Each row is followed by its band, which names the range that a hidden value of the row falls in. A new part has a new value, new ranges and new names.
   1  106  -24 -156  -46 -178   87  231   17  159  -33  -73  201  -82  -17   90   91  -42   30  130   22  -79 -109  105  -98  -23  -60  -98  -11 -102   27  193   57  127   59  163   37   -1   28 -145  132  -52   15   58  -12 -106 -136  -41   88    8  -74 : J
 -55  200 -125   81  -63   55 -152 -177   98   21 -414 -146  -40    4  -67 -107  -80  110 -105  231  236  123 -132   20  -90  197   34   21 -170  -96  335   34   83   23 -386  -12  231 -133  -52   72  -69  250   -8  138   69 -194 -160 -126   58  -75   14 : U
 274  -11   57  206   23   60   34   14  -23  -47  213   29  227    9   88 -441  183 -165 -120 -306 -241 -103  -95   54  105 -218 -128  203  -99 -181  162  -20   22 -245  -15   79  273 -121   76   76  251  162  -10  -53   98   31   58   -7  -79 -161 -125 : W
 100  -39   22  189   54   21   65 -126   15  -22   40   53 -148  153   10  120  -55  131   -2   -2   73   48   13    3 -155   86   77   -7  132   38   88    9   97 -289 -161 -121  -41   87    9  -44  -32   -5  -54    8  -24  160   71  -91  -67  109   -7 : H
  18  174   42   32  -59   71 -182 -117   26 -220    8  -24  152   22  -20  -73   92  175   16  -16  -14   26   35 -156  268 -143 -130  108  -11  -18  179  -99 -110    4 -144  132   33 -191   47  -78  109   65   51 -156 -146  -58  -93  -67  -43 -145 -113 : M
 201  110   77   62  -47   12  -29 -220  -45 -231   87  -46  153   59   77  -88   91  134   13 -104   25 -170 -112 -117  252 -133 -127  131   20  -59  189  -41  -15 -143 -137    6   96 -111  -54    4   95  155  196 -133  -99    4  -39  -54 -162    4 -101 : X
 164   94    7   63  -43   38  -32  -86  -93 -178  133  109  140   43   80  -13  105   51    8 -102  -34    2 -327   19  136  -32 -252   35   11 -102  130   14   90   27 -168  119  -26  157   31   24  -75  109  187 -267    5   36  147 -150 -149  -80 -183 : S
-118 -150  262 -147 -176   50  -31  135  224  212   13   74 -152 -278 -186  372   56 -215  -69   -2 -259  153 -161  -47   55  -38   62  -83   93 -139  121 -271  198 -107 -273  -13   23 -149   72  203  -11   10  129  -93  128    7  -90  139  344 -267 -236 : Q
   6   85  -56 -165  -50  -93   64  202   39   68  -29  -40  178 -160   -1   67  112  -74   28   12    0  -77  -27   60  -69  -86  -59 -150   19  -77   53  147   58   62   67  118   36  -30  117  -95  129  -73   74  163  -39  -96 -167   -6  119  -76  -82 : S
 -72  -40  139   79  -94   31  106   45   98  -27  -78  198  -63 -286  -41   64    7 -177   65 -141 -116    2  -67  244   12  -72  -26  -83  125  -49 -123  -53   93   50   20  -25  -63  -50  170  187 -245   60  104   84  226  -12  120  178    6  -64  -71 : Q
-143   66  148  171  -33  -16   76    8  140  -91  -78  141  -59 -139  -93   14  -22  -44   43  -69 -113   56  122  127   45 -133    7   39   87   33 -147 -113 -115   83   30   -6  -60 -110  114  108 -168   58  -62   27   77  -58   -7  174  -67  -28  -27 : M
 209   -6  131  250   50   45   67   47    8   35  231   58  111  -62   70 -222  101 -260 -122 -397 -300   24 -128  153   27 -100 -149   55 -147 -143  123  -25   83 -217    4  100  111   30  120   90   85  102  -81  -62  138  114  153  -89  -19 -153 -251 : U
 -17  103  -80 -132 -107 -198   46  287   10  111   -6  -41  233 -113   -9   57  112  -27   59  100   18  -94  -63   76 -133  -74  -31  -96  -19 -102   18  175   45  150  143  165   88  -15   73 -165  218  -58  -26   67  -56 -124 -178  -42   88   -7  -25 : Q
  71 -116  -76  111   34    3  127  -59   -8   13  181   98   52  204   32  -18   37    2  -43 -110  -71   38   73   97 -118   61   71  -19  109   39  121  -19   97 -222 -152 -172  -29   79   -1   13   27    3  -39  -23   30  142  129   19  -88  -57  -51 : U
 -29  -66  181  102  106 -113  272  -20  105  145   87   84   60  -42 -160  -36   10 -154 -141   17 -264  149  -24  308  -52 -121 -119  142  158  -52 -133   -9   -2   42 -122 -144   94  -32 -121   87 -163   40   82   60  344  -38   65  243 -123    4  -73 : M
 -14  184  -45  -26  -56 -180   97  213   46   75  -36 -113  215  -57   -1   54   76   43   30   49   22 -136   13   -8  -69  -71  -53  -85  -49  -57   56  145   12   31   68  110   90  -27   14 -154  246  -28  -52  110 -133 -128 -258  -40   87   55  -83 : U
  54  239  -23  101   52 -258  131  273    1  185  -33  -71  124  104  -24   60   20   83   -9  224   43  -24 -129   42 -232   -3  -63   -6 -130 -121    9  182  -29   69   62  171   68  154  -50  -84  177  -34 -197  -48 -136 -162 -203 -206   19  134  -75 : M
 -56  126  -92  -21 -155 -145 -162  -98   72   94   37 -117   28  134   47  134  -86   56    2   49   33  205  -69   28 -218  220  126   26  -56  -40  285  -85   73   89 -168 -148   87    9  -90  214  -29  145 -126   -5   17  -41  -22 -103  -23  -33  -19 : M
-214   34   85  -62   93 -120  213   -3  120  107   -7   13  142    2 -162 -121   13 -194 -147  -40 -222  199  225  269    1  -75  -89   34   49    4 -102  -79 -164  184 -184 -104  -13  -83  -81   28 -127  149  -59  115  219  -36  -36  270  -84  -72  -10 : X
  65  -72  -52  104   21   70    0 -115   29  -41   55   97 -128  164    7   92  -23   81   -6  -12   60   67   44   20 -152   83  118  -18  156   47   95  -14   69 -212 -131  -91 -114   54   83    6  -45  -25  -31  -15  -11  138  121  -50  -44  -36    4 : X
 -31  173  130  -13  -47   70 -270 -136  -48 -290   27 -104  103  -44   39  -62   -1  228   71  -25  -29  138  244 -100  264 -114 -114   91   69  -14   70 -123 -110  -50    7   38  -38 -353  117  -72  100  -12  -35  -11 -133   14  -79  -70  -77  -55  -71 : K
 -37 -108  -90  157   16    7  -33   -7  -39    8   77  138  -38  173  -61   80  -29  104  -44   40   -5  183  106  122 -229  119   82  -19  111   46   49  -20   82  -98 -133 -153 -123   56   16  -30  -14  -33 -127  -67   48  100   85  -84  -74  -71    5 : J
-111  104   78 -103 -266   -6 -138  -55  397  272    4 -223  101  139   68  -35   52   24  179  147  -26  -18  -93  -67  179  135  305  237   69   43  315   11   24    6  -76  362  253 -380  101 -219  136  -23 -261 -129   59   51  254  246  220  -44  -53 : K
  27   62  -57 -149  -92   -6   58  138   83   16  -44    8  167 -196   28   60  133  -39  100  -28   14 -126  -30   20   28 -110  -30 -161   85  -41  106  114  100   -9   35  102   64  -76  166  -63   89 -104  147  182  -40  -81  -97   61  145 -102  -93 : S
  83  -85  -31   53   40  132  -53  -59  -32  -85  -43  138 -185    4   13  102  -33   65   25   58   93  128    6   86 -166   69   78  -90  171  -13   39   29  126 -186  -54  -66 -137   14  197   65 -141 -105   43   74   30   85  115 -106  -17  -84   -5 : S
  52  170 -126  -90   35 -140   65  247  -11  184  -24    8  199   41  -38   29  105  -48  -55  146   23    4 -219  125 -203    3 -162  -75  -63 -144   46  211   20  207  -36  205  -44  192   11  -30   73  -11    9  -34   12 -157  -85 -152   61  -78  -97 : N
 -75   12  127   55  -69   27  141  -39  181  -22  -39  133  -41 -191  -35   27   14 -165   40 -170 -137    0  -12  160   55  -99  -13  -19  150   -6  -67  -89   15   25  -56  -41  -16  -57  121  189 -217   88   98  112  188   -6   97  259    1  -54  -64 : X
  24  117   45 -229 -111  -97   27   58   77  -26  -54 -133  168 -211   39  107  117  -73   84 -125   58 -239   44  -83  106 -136    4 -151  -19  -28  134   54  -23    2   47   97   43 -158   82  -91  159   52  126  179 -153  -48 -264   33  107  -21  -62 : H
  54   15  -10 -238  -86  -29   -4  157   22   58  -63    1  179 -298    1   56  141 -166   60  -67    2 -132  -35  115   10 -120  -31 -199    1 -102   99  112   80   63  104  102    7 -142  168   13   65  -55  186  195   28 -103 -122    1  148 -184  -91 : Q
 -89  195   68  -50  -42   53    1 -161  259  112 -308 -193 -139  -40  -53   15  -73  -34  -65  149  102  160 -133  -37   40  149   44  -14  -84  -72  267  -13   58  -72 -379  159  220 -103   50  -72 -101  167  -50  128   47  -20  -37   23  183    3  -64 : N
  17  136  -60 -154  -58 -108   95  165   96   54  -52  -71  215 -161   -7   33  134  -64   43  -19   21 -162   12    1  -11 -150  -43 -132   -5  -48   90  144   -6   54   73  144   94  -63   99 -127  178  -49   85  195  -93 -127 -222   35  127  -58  -68 : N
 304   72   59  -26   63   99   39  -20  -37   42  213   58  158   23  155 -204  151 -211  -55 -240 -175   23 -373  141   88  -41 -276   39  -16 -217  163   72  123  -92 -123  214   17  153  130  151  -58   88  144 -123  173  102  321 -105  -25 -152 -237 : W
 -25   41  159  300  -83  -11  166   78   29  -63 -113  208 -245 -105   29  137 -103   -6   73   -1  -32    7 -227  141 -113   66    0  -35   94 -110 -166  -88  171  -99  -56  -80  -69  146  110  314 -254  125  -30  -71   98   -6   98   34  -58  144  -80 : K
  69  -54  -16   22   35  168  -69  -88   43  -61  -39  143 -230   42   27  103  -25   16   45  -23   88  123   39   18 -130   73  126 -105  148   13   86  -40   59 -203 -103   -7 -185   35  240   99 -157  -59  -17   45  -21  138  155  -84   37 -114    0 : W
 185  217  219  -97  110   40 -169 -166 -121 -158    4 -268  159   62  129 -274    3  220   66  108   10   78  266  -77  332 -111  -80  131  -38 -132  186  -49 -124 -281   25   53  119 -479   65  -26  198  -49  -83   75 -180   -3  -68 -157  -70   33  -76 : Q
  33   -1  -91  182   21   40  -25  -50   22  -25  -33  124 -151  160   -5   76  -51   86   -1   24   95  110   37   27 -225  117  143  -55   24   29  120  -33   36 -148 -123  -73 -101  110   93   86  -72   12 -136  -32  -67   57   55 -144  -36  -56    7 : N
  80  231  -39   24   64 -260  108  317   -6  268    1  -85  224  102  -36   32   79   56  -24  205   11  -35 -140   43 -227  -26 -114   -8 -135 -146   59  201  -25   98   15  176   76  144  -95  -79  234  -31 -166  -38  -99 -175 -223 -208   65   87  -87 : H
   3  183   -1   40  -92   73    8  -47   27 -228  123  106  129   31   58  -17  113   33    5 -192 -113   70 -217 -108  232  -74 -293  -12   17  -66  111 -110   27   35 -277  188  -17  194  101  -49  -25  156  105 -262  -91   75  100  -30  -44  -92 -204 : N
   5  -95  -29  110   -8   25   89 -166   34 -152   68   72  -64   82  -17   62   -8   89  -20 -115   17   18  183  -30  -62  -23   91  -29  177   91   75  -86   44 -256 -175 -234    9  -10   16  -64   19   49   32   90  -48  149  -32   72  -99   28   43 : W
 -24  -20  183  106  -30  -25  133   45   56   44  -62  163  -97 -162  -38   83  -36 -106   52    8  -92   37 -125  267  -46  -14  -22   -9  137  -83 -154  -16   90   28   13  -33  -79  -16   90  209 -258   35   51   10  234  -19  152  118  -44   31  -64 : Q
   3  206  -35  -23  -69 -227   74  257   38  109  -56  -94  170  -35  -19  123   79   58   35  103   76 -162 -101  -53 -137  -60  -56  -65  -74  -85   35  159   -9   96   50  172   63   65  -20 -156  244   25  -72   18 -163 -135 -296 -109   83  107  -45 : H
  69 -100  -38  162   70   77   33  -96  -29  -61   35  136 -162  112    0   98  -57   92  -16   13   46  154   51   95 -199   99   78  -61  156   34   52    6  127 -244 -121 -154  -99   89   97   15 -113  -73  -29   39   28  141  128  -96  -77  -13  -12 : S
 -41   64  -53   45  -76  139 -119   32  133   -5  -61  160  -99   80   20  101   29   67  134  -16   60   44   49  -63  -29   62  149  -91   75   46  136  -98  -15  -61 -104  108 -210    3  229  133  -76  -41 -127  -95 -116   32  123  -36  127 -175  -51 : W
 -86   87  173  224   -2  -87  208   75   78    0  -86  146 -124  -87  -81   98  -66  -58  -22   -9 -100   24  -97  169  -89  -41  -86   20   88  -74 -222  -64    4   45  -64  -56  -92  103    9  210 -199  142  -20  -25  135  -57   -9  112  -75  118  -62 : X
 -15  165 -100   46  -69 -218   40  272   -2   95  -82  -37  164    1  -33   72   62   72   23  170   91 -109  -98   24 -200  -16   -2  -47 -111  -80   34  171    3  139   85  148   64   58   -4 -124  205    3 -119  -25 -134 -180 -258 -147   31   39  -29 : S
 -30   77  195   36  -45   -6  169   35  141   33  -41  130 -102 -134   38   86  -15 -159  105 -116 -102  -32 -114  169   31  -29  -18  -43  136  -57 -132  -58   18   25    1   49 -137   35  151  264 -271   79   27   22  142   20  174  180    5   44  -92 : W
  70  -20   51   64    1  148  -36 -148   76 -125  -46  106 -195  -91   11  165  -35   46   69  -77   67   48   39   18  -35   -8   58  -99  193   40   57  -21   80 -204  -44  -44 -133  -35  208   67 -165  -87  105  127    8   97  104  -21   24  -55  -50 : N
  68  -86 -117  116   16   45   52  -37   12   -3   95  166  -42  146   -4   32   31  -19  -52  -70   -6   76  -56   95 -198   67   44  -37  102    8   92   11   94 -114 -153  -69  -84  171   72   41  -59   21   -1  -52   57  103  144  -46  -57 -107  -26 : N
  32  152  -15 -122  -44 -149   64  154   90   96  -21 -113  193 -103   -1   37  108  -49   35   -8   20 -135   -4   -6  -43 -116  -28  -74  -38  -56   92  141  -33   52   76  165   98  -56   56 -148  197  -17   -2  139  -94  -89 -207  -16  100    2  -53 : W
 -28    4   98  162   13 -120  153  109   16  102  -22  143    6  -30  -69  -14  -20  -63   -6   90 -101   84  -95  284 -143  -10  -29   56   53  -90 -134   24   34   88    3  -36    7   36   -5  132 -149   51  -69  -42  205  -67   85   56 -103   45  -21 : Q
  17  152  -69   88  -77  156 -266  -13  -98 -325   -4  164  113  -88  -28  -16   97  207    3   -5   -4  148 -149  -62  124 -125 -325   34   82  -90   49  -34   31  134 -140  134  -90   16  147   -9  -18   23  181 -182  -30  -84  -16 -174  -71 -207 -127 : S
  38  124   72   70  -96  -23  -78 -169  -30 -281  -51 -102   67  -20   40  -24    8  205   44   21  105 -111   15 -104  180  -83  -44  106   45  -13   75   -5  -23  -77  -35   18   95 -215    8 -146  102  114   82  -31 -125  -15 -142  -30 -149   87  -13 : S
  -3  104  -29  -68  -72 -103   80  182   58    3  -86  -53  180 -212   -3   23  108  -55   54  -64   15 -163   90   -6   -3 -144   11 -167  -75  -41   99   79    8  -18   93   66  117 -116  111  -82  191  -23   21  208 -142 -126 -291   -2  115  -61  -73 : S
  22  222  -51  -42  -18 -201  113  209   53   78  -54 -106  178  -33   -2   53   77   26   31   77   61 -120  -23  -31  -96  -86  -46  -94  -99  -66   68  159  -44   55   73  180   99   47   33 -170  217  -23  -77   86 -190 -130 -264 -101   74   66  -60 : N
 -22   -5  166  156  -59   41   29    9   69  -35 -156  196 -157 -202  -61  108  -40  -28   92   44   -3    7 -114  195  -17  -35   24   -9  123  -51 -120  -28   62   30   28    8  -98  -75  142  198 -270   18   64   -8  170  -60  109   65  -28  -14  -40 : Q
   6 -124 -107  132  -13  107  -33   -3  -25  -75    3  220 -154  106  -12   96  -15   96   21   57   65  144    9   67 -210  104  118  -73  161   23   41  -25  131 -151 -126  -91 -133   99  158   36  -99  -59  -47  -57    4  104  132  -79  -36 -100   20 : K
 -19  -91  -60  247  -14    4  -16    5  -10   -9   15  154  -84  161  -54   76  -28   99  -18   19   29   72   77   64 -199  104  159  -11   29   52   75  -55   55 -138 -112 -126  -97   39   23   25   -1   22 -167 -118  -28   63   27  -98  -66  -65   -4 : K
-158   -1   83  112  -72  -46  162   48  141    0    4  186   76 -144  -77  -19   45 -215    0 -223 -207    7   36  238   36  -90  -29  -25   40   25  -95 -107  -48  167  -43  -46  -69  -10   61  173 -198  150    2    0  189  -39   67  246  -62 -121  -86 : U
  28  107  -30 -269  -44  -18    1  129   56   55  -69  -77  178 -186   13   63  124  -83   42   21   33  -91  -47   54   28  -81  -85 -151   53  -81   84  165   46   81   46  185  -25 -108  157  -90   78  -88  161  180   -9  -92 -108    9  153 -128 -106 : U
  52   12  177   80   29  -25  185  -48  102   38  -19   88  -82 -106  -18   21  -16 -134    0  -44  -95    2 -120  206  -24  -66  -38   45  142  -72  -99    5   35  -34  -24  -26   -5   -6   58  182 -220   60   97   76  213   -2  125  149  -67   48  -59 : X
  49   14  -83  187   -6   74   36  -24   78   47   -1   92  -96  238   41   28  -15  120   36   53   62   44  -19  -17 -132  145  146  -16   68   21  168  -18  100 -244 -188  -12  -43   88   87   47    1  -20 -155  -84  -67   82  144  -64   38  -25  -48 : M
 -28  176  -17   72  -67 -216   74  177   17    2 -107 -106  137  -68  -33   63   32   92   22  108   91 -143   -6  -22  -96  -68   -8  -38 -105  -48   22  138  -19   48   87  107  133  -38  -13 -205  224   35  -95   58 -167 -140 -325  -97    4  119  -23 : S
